Here is a tiny trained network, its code and every weight. The questions are about switching its units off for an input and a target symbol, where a switched-off unit gives its printed mean instead of its output.

import numpy as np


def w(rows, s, z=0):
    codes = np.array(rows[::2]) - 128.0
    scale = np.full(codes.shape[1], s)
    scale[-1] = z or s
    return codes * scale


def norm(h):
    return h / np.sqrt((h * h).mean(-1, keepdims=True) + 1e-5)


def f(y):
    return np.maximum(y, 0)


def softmax(a):
    e = np.exp(a - a.max(-1, keepdims=True))
    return e / e.sum(-1, keepdims=True)


def log_softmax(a):
    a = a - a.max(-1, keepdims=True)
    return a - np.log(np.exp(a).sum(-1, keepdims=True))


def net(x, mask):
    ids = ['ΓΔΞβημπτψω'.index(c) for c in x.split()]
    T = len(ids)
    res = E[ids] + P[:T]
    u = 0
    for l in range(2):
        r = norm(res)
        for j in range(2):
            rows = slice(2 * j, 2 * j + 2)
            q, k, v = (r @ M[l][rows].T for M in (Q, K, V))
            z = softmax(np.where(np.tri(T) > 0, q @ k.T / 2**0.5, -1e9)) @ v
            o = O[l][rows]
            res = res + np.where(mask[u + j], z, o[:, -1]) @ o[:, :-1]
        u += 2
        y = f(norm(res) @ A[l][:, :-1].T + A[l][:, -1])
        res = res + np.where(mask[u : u + 12], y, B[l][:, -1]) @ B[l][:, :-1]
        u += 12
    return log_softmax(norm(res)[-1] @ U[:, :-1].T + U[:, -1])


Q, K, V, O, A, B = {}, {}, {}, {}, {}, {}
E = w([
[155,92,114],'Γ',
[125,135,112],'Δ',
[130,132,39],'Ξ',
[130,127,140],'β',
[81,137,97],'η',
[109,98,81],'μ',
[134,138,65],'π',
[223,20,175],'τ',
[127,129,58],'ψ',
[203,2,191],'ω',
],0.0057)
P = w([
[100,148,171],'0',
[111,26,116],'1',
[253,158,83],'2',
[104,63,76],'3',
[60,36,155],'4',
[230,168,61],'5',
[99,63,78],'6',
[60,17,210],'7',
[208,176,70],'8',
[93,78,80],'9',
],0.0057)
Q[0] = w([
[77,152,119],'L0H1',
[251,166,110],'L0H1',
[121,112,176],'L0H2',
[143,181,108],'L0H2',
],0.017)
K[0] = w([
[84,110,104],'L0H1',
[161,208,249],'L0H1',
[142,196,144],'L0H2',
[64,79,145],'L0H2',
],0.016)
V[0] = w([
[52,33,77],'L0H1',
[140,36,1],'L0H1',
[188,107,102],'L0H2',
[118,191,150],'L0H2',
],0.0086)
O[0] = w([
[42,140,228,223],'L0H1',
[64,254,220,254],'L0H1',
[197,63,100,153],'L0H2',
[104,131,90,84],'L0H2',
],0.0066,0.0083)
A[0] = w([
[103,210,107,139],'L0N1',
[73,150,76,86],'L0N2',
[74,23,239,105],'L0N3',
[105,65,85,125],'L0N4',
[2,149,29,80],'L0N5',
[145,98,203,1],'L0N6',
[41,91,159,77],'L0N7',
[168,81,64,96],'L0N8',
[123,67,114,185],'L0N9',
[218,129,207,82],'L0N10',
[130,128,129,85],'L0N11',
[222,204,138,117],'L0N12',
],0.0075,0.0017)
B[0] = w([
[179,185,122,212],'L0N1',
[165,142,82,142],'L0N2',
[181,24,245,253],'L0N3',
[109,107,208,146],'L0N4',
[108,217,4,165],'L0N5',
[191,142,119,157],'L0N6',
[29,169,91,221],'L0N7',
[114,160,227,168],'L0N8',
[141,141,191,148],'L0N9',
[94,201,53,158],'L0N10',
[108,116,135,128],'L0N11',
[152,192,202,187],'L0N12',
],0.014,0.0047)
Q[1] = w([
[252,182,150],'L1H1',
[111,93,183],'L1H1',
[42,108,155],'L1H2',
[158,205,168],'L1H2',
],0.021)
K[1] = w([
[253,106,52],'L1H1',
[140,91,159],'L1H1',
[58,118,225],'L1H2',
[80,181,77],'L1H2',
],0.019)
V[1] = w([
[97,107,60],'L1H1',
[111,179,1],'L1H1',
[136,213,243],'L1H2',
[204,221,171],'L1H2',
],0.0095)
O[1] = w([
[164,161,123,75],'L1H1',
[243,133,212,54],'L1H1',
[167,151,2,244],'L1H2',
[215,117,73,173],'L1H2',
],0.0084,0.011)
A[1] = w([
[127,68,112,96],'L1N1',
[122,191,248,152],'L1N2',
[114,98,143,79],'L1N3',
[178,151,193,2],'L1N4',
[139,141,109,139],'L1N5',
[60,100,96,129],'L1N6',
[176,111,175,24],'L1N7',
[189,24,125,68],'L1N8',
[135,129,132,70],'L1N9',
[163,59,33,29],'L1N10',
[159,131,181,21],'L1N11',
[159,196,120,144],'L1N12',
],0.011,0.0028)
B[1] = w([
[170,176,141,153],'L1N1',
[55,16,123,207],'L1N2',
[133,160,130,139],'L1N3',
[197,155,194,153],'L1N4',
[113,139,134,154],'L1N5',
[191,145,183,255],'L1N6',
[206,119,110,139],'L1N7',
[254,118,51,163],'L1N8',
[109,129,149,128],'L1N9',
[27,63,127,172],'L1N10',
[185,152,133,140],'L1N11',
[50,176,126,204],'L1N12',
],0.021,0.0054)
U = w([
[49,53,98,179],'Γ',
[173,47,61,227],'Δ',
[119,171,129,63],'Ξ',
[187,90,89,215],'β',
[66,24,200,116],'η',
[167,215,66,199],'μ',
[218,121,255,204],'π',
[90,118,89,3],'τ',
[110,178,179,11],'ψ',
[99,134,66,78],'ω',
],0.01,0.0026)

Each question gives the input, a string of symbols that net reads in full, and the target symbol t.
The units are the heads (2 rows each of Q, K, V and O) and the neurons (one row each of A and B). Each row of codes is followed by its name. A weight is (code - 128) times the scale printed after its matrix; where a second scale follows, it is the last column's (O, A, B and U).
mask holds one flag per unit, layer by layer, with each layer's heads first. A switched-off unit (its flag False) gives its mean, the last column of its rows in O or B, instead of its output. The means were averaged over made-up inputs and are rounded, as every weight is.
A unit's drop is (log p(t) with every unit on - log p(t) with that unit switched off) / (log p(t) with every unit on - log p(t) with every unit switched off).
The circuit of an input: a set's keep is (log p(t) with only the set's units on - log p(t) with every unit switched off) / (log p(t) with every unit on - log p(t) with every unit switched off). Starting from the 12 units with the biggest drops (on a tie, the unit counted first), units are removed one at a time, each time the one whose removal leaves the highest keep (on an exact tie, the one counted first), for as long as the keep stays at least 0.8.
units of the circuit, in order: the units of the circuit, biggest drop first
most important unit: the unit with the biggest drop
k most important neurons: the k neurons with the biggest drops, biggest first
k most important neurons of layer l: the k neurons of layer l with the biggest drops, biggest first
heads that matter: for each layer, one digit per head in row order, 1 if its drop is at least 0.15 and else 0, layers parted by /
input Δ η τ, target Δ: 3 most important neurons -> (L1N8; L0N8; L1N10)
input Γ μ η, target Γ: most important unit -> L1N10
input η μ Ξ π π ψ ω Γ μ, target η: heads that matter -> 10 / 01
input η Γ μ μ Δ π, target η: heads that matter -> 11 / 01
input η Δ Γ μ η μ μ μ β, target η: heads that matter -> 11 / 01
input Γ μ π Γ β π π μ μ, target Γ: heads that matter -> 10 / 01
input π Δ π β Γ Γ, target π: units of the circuit, in order -> (L0H2; L0H1; L1H2; L0N5)
input η η Δ μ Δ μ, target η: heads that matter -> 11 / 01
input π Δ β π π β, target π: heads that matter -> 11 / 11
input Γ μ π, target Γ: units of the circuit, in order -> (L0H1; L1N10)
input Γ μ Γ, target Γ: units of the circuit, in order -> (L0H1; L1N10)
input η π τ, target η: 2 most important neurons of layer 0 -> (L0N5; L0N7)
input π μ Ξ, target π: heads that matter -> 11 / 10
input Γ ω π μ ψ β, target Γ: heads that matter -> 10 / 00
input Δ π ω η π ψ, target Δ: heads that matter -> 10 / 00
input β π Δ ψ τ, target π: most important unit -> L1H1
input μ β Γ π π τ, target μ: heads that matter -> 10 / 01
input Γ β μ ω μ Δ Γ Γ β, target Γ: 3 most important neurons -> (L0N3; L1N10; L0N7)
input μ μ τ, target μ: 3 most important neurons -> (L0N3; L0N10; L1N2)
input μ η Ξ Δ π ω ψ π ω, target μ: heads that matter -> 10 / 00
input Γ μ Ξ, target Γ: 3 most important neurons -> (L1N10; L0N3; L0N8)
input μ μ μ τ Ξ Ξ π ψ Ξ τ, target Δ: most important unit -> L0H2
input β Δ π η Δ ψ Γ, target π: 2 most important neurons -> (L1N6; L1N2)
input Γ Ξ ω τ Δ τ ψ Γ ψ, target Γ: heads that matter -> 10 / 00
